Each row is followed by its class.
[85,75,-71,30,61,73,129,-58,-239,309,-307,11,30,1,26,-121,162,18,-29,-137,61,-176,-5,-366,44,113,53,-337,235,98,-88,222,-28,124,-5,159,306,120,11,15,-197,27]
N
[124,91,-310,-395,30,-60,23,-633,321,-124,27,-143,-4,-55,-256,-11,-150,-468,-172,-277,-22,-144,-98,277,353,77,-223,387,-133,-147,86,-103,287,-263,-155,-20,30,116,31,24,62,-197]
P
[-63,227,-393,-104,-11,162,211,-666,290,-40,-161,-453,92,150,-143,-176,60,-300,-480,-154,12,-12,-342,151,81,615,-2,332,-221,125,-108,-13,342,-217,-329,81,8,103,116,-170,-49,-99]
Z
[398,60,27,-15,84,18,245,-279,4,287,-201,48,-12,106,-70,-257,359,289,162,-72,-47,-116,136,32,-44,35,-276,-261,396,-454,-21,281,277,206,-28,-70,292,47,156,-4,-82,-193]
N
[252,-162,184,-93,-155,-181,364,-197,297,217,-89,137,-96,-71,-233,12,-16,229,-93,-131,-67,16,412,10,-153,42,-91,79,566,-459,299,31,-72,383,171,-22,177,139,-94,-180,150,-48]
E
[234,-156,200,-129,-34,-146,250,-92,283,350,-28,155,-254,-71,118,33,176,341,-126,-237,-131,-51,139,-125,-20,-48,-165,-130,74,-192,0,-8,224,89,109,-93,178,-41,211,93,33,-208]
G
[90,-267,-97,-232,-217,168,254,-135,765,89,-164,-384,-97,-38,-140,-58,-267,-257,-440,-300,26,-103,22,-267,157,617,12,599,65,336,-56,-249,314,-431,-49,-82,-82,-230,207,60,175,-368]
B
[134,-121,93,-267,-220,-200,330,-588,106,243,-184,35,-128,-166,-214,11,253,423,-170,-27,14,-266,52,144,-98,147,-54,-103,284,-430,222,-26,49,92,1,12,171,-35,195,-137,45,42]
M
[-445,-131,163,-53,418,461,-24,320,-382,-732,-722,-536,288,37,224,88,1,-175,51,-500,-52,24,-179,-648,179,51,-171,173,-50,526,-356,-173,179,-394,-275,504,22,-112,129,283,3,255]
N
[-425,-318,-12,-251,336,68,-206,395,-201,-447,-49,181,101,-309,116,27,143,-217,-205,-526,-218,6,-245,-321,11,-324,-225,141,-507,315,-196,-137,228,-159,-374,283,76,-49,27,98,165,104]
E
[42,232,287,-65,-117,48,376,-450,158,464,-282,-15,-226,-53,18,-123,202,249,-218,83,86,-260,-149,-163,25,358,-35,-62,226,-295,-19,197,359,310,-100,-109,378,50,29,27,-2,14]
B
[-574,-128,134,-129,282,24,-75,-78,-378,-443,-277,54,42,-54,147,212,74,-139,-96,-487,65,-218,-253,-416,15,-64,12,301,-93,415,-259,123,-160,-219,-185,477,36,-282,260,-17,208,196]
B
[448,-109,211,62,-9,-102,180,-35,189,435,1,232,-98,-8,56,-193,273,386,68,-179,-125,58,139,-120,-123,-151,-120,-266,188,-308,10,104,467,62,93,-95,72,-48,341,97,-13,-397]
R
[-192,-340,140,54,71,80,134,-247,-341,-442,-345,-152,171,22,-80,281,-177,-215,220,-712,83,-371,-190,-556,-272,-39,-29,269,-9,253,-451,319,44,-591,-424,416,-187,-152,55,82,-86,362]
C
[65,-95,-338,-311,-50,11,-391,-221,287,15,344,39,43,171,-177,-407,12,-240,-64,99,-220,37,-145,588,368,-126,-315,320,84,-149,308,-167,279,55,148,33,-324,30,323,-72,251,-445]
T
[17,-177,-293,-409,63,-139,-272,141,626,438,489,515,-102,-181,-227,-295,352,-63,-374,-80,-430,51,-119,330,445,-64,-365,222,-109,-416,405,-366,70,-30,159,-73,61,310,175,62,710,-550]
Z
[441,21,610,85,-33,-169,342,-288,167,237,-60,185,-152,-79,68,-195,166,375,108,68,-99,-1,149,-29,-126,-171,-189,-107,455,-794,59,98,107,520,136,-167,116,-80,167,-3,212,-172]
Z
[-637,48,226,114,325,79,-187,87,-734,-465,-226,171,121,72,204,168,231,28,64,-441,-66,-205,-497,-620,-27,-233,-69,66,-190,461,-165,193,13,44,-332,502,153,-40,-63,75,47,267]
B
[-309,-400,62,-198,233,41,-129,136,-305,-689,-276,-125,176,184,156,142,114,-190,208,-585,-178,163,77,-167,76,-330,-428,222,-165,347,4,46,149,-320,-276,392,-82,-66,-24,190,-218,106]
Z
[185,-42,-429,-136,139,2,18,-194,321,299,291,69,-10,-86,-139,-255,230,-100,-301,-458,-318,114,-212,-45,334,18,-176,295,-94,-75,-49,-127,415,-145,80,173,-8,322,191,-31,306,-632]
E
[235,-253,-290,-262,194,-36,298,244,492,378,20,-38,-91,-218,-23,117,61,-178,-318,-397,-169,48,-102,-76,415,281,-2,150,48,42,-39,-296,150,-212,-50,-151,175,334,302,38,355,-161]
T
[190,-172,175,-182,55,4,212,224,775,202,209,138,11,-158,56,-55,-109,-56,-501,-603,-107,257,-73,-247,2,97,186,390,-231,157,61,-128,477,-370,39,-43,-54,117,405,140,408,-437]
T
[-485,-146,-24,-103,242,191,-291,248,-454,-413,-259,-168,256,181,143,14,69,-168,-204,-462,-120,149,-353,-241,35,-57,-49,283,-223,524,-233,-124,142,-413,-118,572,-123,-24,299,108,-105,151]
R
[-7,-224,-207,-235,67,-66,-249,-153,422,296,557,452,-205,-356,-209,-356,328,68,-186,-116,-384,-153,-212,89,198,-159,-203,-33,-309,-82,224,-57,575,35,-42,14,-132,36,259,-65,488,-668]
C
[126,-159,283,93,-81,-56,385,45,70,714,-213,161,-270,-16,70,-152,57,508,-144,-121,-82,-232,53,-271,-62,56,-59,-202,328,-234,-192,200,59,117,191,-82,178,-34,235,153,202,-115]
R
[23,82,517,219,-178,26,373,-490,176,-28,-438,-168,-139,214,31,-64,-167,165,-232,-292,55,-115,6,-251,-326,268,-136,243,13,-233,-154,277,396,100,-44,82,184,-173,-61,139,-50,-28]
P
[45,-271,-147,-378,-2,-44,15,-114,597,209,60,16,-117,-65,-116,-36,84,-72,-297,-392,-137,39,-30,173,240,328,-46,152,-411,-21,-31,-315,426,-369,-93,-16,-113,-10,275,76,342,-261]
T
[-432,-247,278,104,372,189,108,250,-560,-534,-523,-74,100,295,322,357,-41,26,1,-555,-195,-102,-82,-537,-15,-14,-206,69,84,418,-353,5,-190,-385,-8,539,31,-166,273,175,-36,307]
A
[298,-60,-299,-29,-55,114,299,34,-158,449,-356,-470,170,191,-89,-218,50,360,139,-1,56,79,63,-10,37,186,-158,-71,210,65,-149,-123,7,-43,-52,133,116,63,128,132,-344,74]
E
[-78,-63,-230,-433,-80,-111,-201,-334,265,277,135,211,-159,-219,-265,-182,-72,-228,-193,-83,-160,-75,-259,315,459,-127,-159,298,-150,-282,180,-138,185,-25,-7,20,-29,64,172,250,261,-195]
E
[-46,-47,-269,-228,-269,-46,-155,-328,177,188,178,86,-20,-123,-261,-83,-73,-190,55,81,-52,-148,-302,164,78,215,2,248,87,36,7,-14,260,-66,-74,-69,-222,-21,325,-21,49,-173]
R
[56,135,-74,-241,-216,-116,-215,-390,303,132,367,-123,105,36,-264,-326,-105,-72,-329,149,-138,202,-333,580,181,80,88,331,-158,-165,399,-368,223,85,146,76,-312,114,292,-89,198,-249]
C
[229,-237,264,-72,-40,-75,464,-161,182,273,-221,30,-21,53,5,-210,223,258,-32,-239,-16,-6,84,-8,-150,6,-243,-68,176,-434,88,125,123,70,-52,82,194,-34,61,32,184,-72]
E
[138,112,-189,-122,-101,9,87,-411,323,424,124,-57,-185,171,-198,-162,-90,-98,-147,36,-277,128,-50,398,376,247,-245,252,-4,-359,7,-60,427,-68,211,23,-53,306,163,172,74,-312]
E
[354,-87,360,151,-74,0,396,-402,166,221,-197,55,-77,133,-98,-250,44,350,6,-107,-131,-55,317,-26,-286,15,-373,25,477,-760,-103,280,174,173,182,77,32,-103,197,-1,103,-174]
T
[-28,12,-46,-255,60,23,222,109,419,373,8,-79,-85,170,206,-167,-31,-111,-602,-182,-14,277,-152,278,356,324,-169,401,-220,-141,-16,-167,274,-217,199,35,156,122,183,212,281,-255]
E
[98,40,-318,-322,-92,-144,-19,-431,435,472,386,306,-2,-265,-350,-249,129,-28,-410,-219,-194,-204,-235,187,247,94,-47,281,10,-278,289,30,217,-4,15,102,-107,310,63,-56,425,-343]
N
[269,-238,-29,-85,-170,-173,230,-304,242,523,185,273,-207,-405,-150,-154,174,389,-45,-193,-211,-306,-102,62,-42,-96,-234,-131,-53,-377,-63,-36,280,142,0,117,86,-38,327,84,242,-216]
Z
[151,-306,-484,-503,-55,-140,-134,-6,564,382,563,319,-78,-382,-285,-296,118,-96,-318,-307,-282,-97,-254,205,474,-188,-267,289,-350,14,248,-278,246,-322,53,-17,-125,170,149,167,562,-656]
G
[391,-194,279,42,-337,-135,529,-179,439,292,-79,-12,-225,-113,-54,101,-119,261,-119,-248,-177,21,302,-146,-211,49,-99,25,214,-307,19,-52,341,6,257,-37,93,-65,315,46,3,-201]
C
[-450,-74,79,-196,205,74,-191,-71,-441,-413,-488,-152,-2,-27,186,288,-47,-252,124,-289,102,-418,-575,-434,302,-46,-184,124,-255,293,-277,-139,106,-366,-367,340,114,-189,94,192,11,234]
M
[-32,-254,-449,-375,-46,-27,42,-198,346,505,112,-57,-46,-76,-182,-267,132,-92,-288,-19,83,-249,-88,177,284,302,-105,162,-70,-45,130,-151,-101,-408,72,74,-85,-171,149,-51,376,-262]
P
[85,-229,294,-160,-2,-13,54,66,147,215,-105,-3,-131,23,112,-214,103,245,-58,-84,34,-75,-48,-39,18,-149,-105,-42,99,-122,74,-132,216,31,165,58,119,-287,339,53,235,-221]
E
[146,-318,319,-114,-166,-291,57,-483,28,158,187,660,-140,-396,-277,-178,392,661,277,-58,-198,-428,63,-67,-348,-424,-209,-314,216,-610,258,351,98,440,-67,29,-122,-163,218,-95,412,-152]
N
[-166,-487,32,24,270,195,-5,445,61,-374,-109,-151,91,-179,281,195,-71,-180,-113,-899,-101,28,-137,-739,44,-200,-94,389,-254,550,-484,-109,330,-740,-31,286,-54,-207,406,198,151,-236]
Z
[-108,-148,-71,-530,257,9,-52,109,451,358,82,363,-199,-170,20,-88,337,-234,-259,-249,-36,-118,-176,-43,406,160,-185,9,31,-239,144,16,62,-267,-10,-35,252,-24,134,115,472,-319]
Z
[-370,-326,60,-122,242,142,-77,215,-369,-475,-309,-22,80,-16,225,148,-8,-222,235,-477,156,-190,-357,-460,-13,-250,-199,230,-380,419,-418,264,162,-640,-372,275,-56,-313,31,326,17,160]
U
[-190,-7,-79,-1,445,270,-106,248,-350,-479,-346,-81,304,-138,220,245,346,-274,368,-454,-14,-165,-443,-690,104,-166,69,-103,-114,402,-272,-60,168,-563,-378,304,67,-18,204,59,16,141]
M
[369,-296,128,-51,-67,-209,124,-66,310,324,338,386,31,-71,-253,-261,182,341,-124,-352,-406,113,264,209,-59,-301,-94,9,384,-388,321,-69,224,202,311,51,-88,192,385,-221,369,-453]
E
[174,-222,359,-50,47,-13,152,-30,94,106,-268,-128,-5,39,35,-183,129,539,-119,-122,-89,-46,201,-105,2,-82,-71,-139,282,-192,177,-152,107,101,195,86,-60,-180,342,-1,197,-150]
A
[-491,-14,-47,21,330,227,-195,252,-554,-512,-304,-56,289,337,384,42,239,-34,-78,-384,64,-71,-380,-336,21,-47,-139,178,-106,648,-251,207,91,-269,-224,352,-2,-124,171,97,-73,168]
Z
[-287,117,127,176,161,268,124,-120,-465,-589,-431,-348,246,115,239,229,-111,-252,55,-393,40,-17,-453,-481,-134,-56,-94,276,-206,313,-268,160,393,-474,-231,487,79,-106,131,174,-388,296]
U
[-115,-278,52,-22,224,112,174,208,-346,-254,-244,-72,54,118,219,248,-24,-160,9,-525,-107,-135,-110,-503,-8,18,-95,70,-126,469,-441,189,-13,-492,-186,307,-13,-25,210,187,-176,205]
G
[124,-201,-324,-268,71,-57,-66,-138,294,293,352,-2,130,-62,-249,-382,371,63,-345,-267,-218,216,-31,212,259,-29,-173,265,-308,-48,330,-213,385,-250,107,163,-140,75,185,29,305,-366]
C
[127,-124,-428,-232,18,-49,-61,-141,572,487,272,255,-114,-161,-274,-197,266,-262,-153,-225,-331,-197,-340,180,336,251,-189,127,-144,-160,172,-253,545,-183,-190,-113,131,225,130,-42,369,-476]
R
[77,15,-464,-350,-27,-76,-236,-126,411,321,430,323,-79,-298,-135,-238,137,9,-369,-35,-279,-119,-257,189,344,-61,-163,163,-195,13,196,-228,451,-113,197,-45,-135,133,255,-18,323,-654]
P
[105,-228,-218,131,-194,85,311,-244,689,370,245,43,-256,21,-121,-234,-8,-6,-478,-421,-290,-143,-186,-80,18,368,-306,439,-474,58,-206,13,640,-321,-90,160,-85,-18,45,129,412,-569]
G
[93,-115,-106,-12,-77,-132,41,-101,580,466,435,417,-117,-22,-59,-180,63,-93,-382,-384,-242,-16,-63,47,99,84,-184,352,-164,-51,-2,67,359,-135,98,-52,-71,140,181,95,464,-517]
T
[185,-165,300,59,113,46,198,47,69,128,-122,178,-62,-129,-12,-182,205,477,91,-197,-199,-127,148,-363,-200,-200,-250,-270,264,-214,-111,51,296,136,-36,-37,106,-55,230,-12,198,-340]
A
[401,-235,188,67,34,4,275,-290,-56,37,-162,43,-25,161,-55,-379,224,485,226,-163,-221,-82,443,31,-180,-296,-556,-170,290,-614,-14,211,305,253,-51,105,-61,-168,45,93,-22,-245]
P
[-459,-277,237,-178,279,24,-69,-27,-648,-506,-266,134,46,-96,126,146,146,188,341,-414,-61,-319,-330,-304,85,-392,-350,-52,-41,-22,-108,218,62,-121,-206,491,46,-154,249,286,202,214]
M
[243,26,118,-80,2,-108,93,-167,10,290,-106,-83,-43,82,-48,-179,98,234,121,178,-66,162,99,522,12,-41,30,-218,318,-518,60,-45,4,628,-28,-199,141,266,283,-194,-80,218]
Z
[106,-181,-440,-155,0,-98,-274,-390,176,89,333,225,1,-187,-324,-232,320,193,-30,-227,-505,-229,-324,245,227,-247,-389,-60,-219,-129,245,-166,577,-125,1,324,-238,213,419,-59,292,-583]
B
[45,-51,8,-122,-161,-111,14,-376,689,184,389,349,-151,-46,-247,-66,-53,-320,-375,-429,-109,-32,-86,12,5,150,-100,532,-445,-214,169,94,500,-302,-58,91,-59,-77,-32,60,361,-373]
T
[109,-94,-482,-322,137,22,15,7,92,243,69,-62,184,-119,-291,-80,43,-89,-164,-314,-126,-10,-78,-80,380,105,-15,146,306,155,50,-167,-110,-140,-76,26,30,456,259,-57,159,-192]
G
[134,-126,-4,-164,-97,38,-83,210,545,219,417,67,-13,-61,-152,-282,-67,-141,-222,-128,-235,265,17,223,178,16,-54,275,-297,-93,267,-175,669,3,21,-67,-95,265,106,111,246,-316]
Z
[-257,-262,-279,-172,351,179,-270,284,-360,-695,-170,-126,342,126,91,-21,193,-32,54,-319,-207,18,-255,58,29,-252,-251,19,-250,530,76,-95,165,-340,-218,408,-76,53,286,4,-82,39]
M
[-76,-261,114,-201,-106,-110,23,-469,470,-129,61,-8,-112,-222,-72,24,-93,30,-65,-255,-134,-213,-154,-38,152,54,-94,258,-213,-212,95,-126,311,-289,-50,-51,-264,-91,318,132,430,-306]
Z
[-21,-280,-449,-292,-174,-43,-201,229,344,344,338,-43,16,87,-154,-285,-118,44,-385,-33,-99,109,-215,507,130,81,-124,287,-269,327,140,-253,132,-82,-50,2,-224,30,291,28,129,-216]
G
[-298,-237,239,261,203,46,-30,-248,-344,-718,-269,100,207,-192,-58,139,134,-17,349,-685,-225,-175,-143,-535,-272,-346,-414,299,-62,47,-318,334,319,-147,-375,522,-190,-92,-56,136,167,46]
A
[271,-310,250,71,35,-111,469,-340,189,291,-424,128,-219,1,-197,-51,205,346,106,-300,-144,-277,280,-115,-197,86,-455,-124,456,-595,-121,243,94,96,-157,78,193,-132,9,12,204,-107]
A
[85,-199,66,-127,14,-141,-159,-223,-157,381,-57,311,-135,-67,-103,-295,272,531,211,14,-43,-319,-64,141,3,-342,-300,-235,441,-417,1,307,218,362,28,-19,-65,-45,257,60,190,-159]
Z
[-298,-136,213,122,387,203,-127,371,-4,-443,18,228,149,-344,245,123,100,-110,-36,-695,-125,28,-194,-664,-40,-349,-99,222,-341,331,-338,244,529,-278,-138,263,-51,86,167,159,355,-136]
A
[-460,-109,-65,-2,300,170,-39,236,-402,-380,-206,-239,378,122,226,60,54,-407,-145,-629,84,106,-172,-400,52,-134,46,372,-116,613,-180,-20,-55,-439,-176,509,11,45,-78,-10,-30,261]
G
[-370,31,-21,8,319,236,98,246,-463,-234,-484,-275,200,341,135,175,46,-231,-113,-533,98,-215,-364,-542,21,193,-31,210,173,721,-212,329,70,-468,-326,442,252,124,-113,60,-240,261]
Z
[12,-171,-264,-439,99,-84,-58,-294,413,17,-33,266,-80,-244,-164,60,200,-219,15,-325,-211,-76,-203,-12,432,124,-238,189,-113,-295,105,-142,322,-445,-110,22,-32,174,148,248,340,-436]
C
[50,-156,-482,-289,-77,-188,-237,-570,228,392,489,355,70,-110,-363,-302,159,-170,-158,-175,-49,-185,-163,359,88,14,-187,289,-173,-90,9,164,264,-167,-98,90,-282,21,254,-211,250,-356]
E
[-168,-443,-99,-177,306,222,-163,685,-284,-499,-121,-32,342,59,90,60,239,-79,268,-563,-99,85,-153,-402,76,-216,-176,194,110,567,-160,-6,176,-470,-174,294,-152,-48,379,137,180,-19]
T
[174,4,283,205,28,-24,329,-245,-86,300,-55,153,16,77,4,-171,248,473,14,-304,47,-153,58,-389,-195,-83,-212,-71,144,-203,-5,388,388,205,-88,98,234,25,113,146,108,-73]
Z
[167,-189,536,105,-48,-86,498,-232,235,159,-286,108,-212,37,15,-52,-162,483,-290,-390,-124,-3,375,-129,-351,-80,-254,150,222,-355,-101,353,376,185,130,112,84,-10,69,91,69,-99]
A
[240,-394,213,5,-94,-254,210,-235,81,198,-121,285,-56,53,-135,-53,135,601,48,-428,-358,-8,332,41,-161,-223,-433,-6,521,-439,58,116,211,176,240,102,-46,86,409,-6,127,-320]
T
[-472,-80,231,-59,314,131,-71,-97,-465,-729,-479,-195,94,120,224,115,66,-150,19,-552,64,-154,-339,-422,-1,-238,-245,159,-378,409,-233,142,202,-423,-407,501,66,-314,-19,146,-71,83]
R
[103,85,-347,-30,-45,199,26,-81,393,150,22,-380,39,277,2,-243,-209,-456,-200,-94,-60,176,-123,130,270,358,-23,410,58,103,-117,-102,356,-323,112,-16,-244,31,182,57,48,-409]
P
[-318,-254,93,-4,376,190,11,800,-343,-146,-60,135,44,31,385,-21,202,240,-52,-349,-422,152,-98,-205,59,-270,-343,-46,-13,163,-267,-48,-8,46,-27,399,64,149,267,249,148,80]
Z
[56,-124,-250,-218,-94,-54,-55,-101,584,464,352,-42,-37,-168,-121,-263,-51,-129,-360,-307,-10,-126,-229,36,333,94,-67,403,-306,168,96,-164,437,-234,-39,-28,-92,-10,223,59,404,-461]
G
[60,-211,402,-170,188,70,358,-44,83,208,-388,144,-279,75,151,-171,234,405,-64,-224,-96,-229,264,-210,12,-70,-449,-244,226,-358,-93,154,25,19,80,91,339,-294,87,213,216,-154]
U
[211,207,160,95,-169,109,341,-264,-87,226,-435,-590,41,319,-44,-169,-219,86,-25,181,51,21,46,40,-2,306,14,35,341,-195,-14,-154,69,249,64,31,146,80,8,36,-303,249]
C
[-362,-274,-61,-93,10,201,-102,190,-360,-593,-250,-213,233,-103,28,362,-212,-346,297,-421,20,-106,-132,-609,24,-108,47,204,-118,448,-291,-271,-99,-700,-89,296,-142,-114,71,235,-71,250]
A
[-205,-381,260,-61,93,116,38,822,129,-101,198,214,189,-31,216,-19,60,15,-206,-562,-194,71,40,-649,-46,-181,-78,353,-61,430,61,-30,199,-222,56,93,58,71,225,131,412,-134]
N
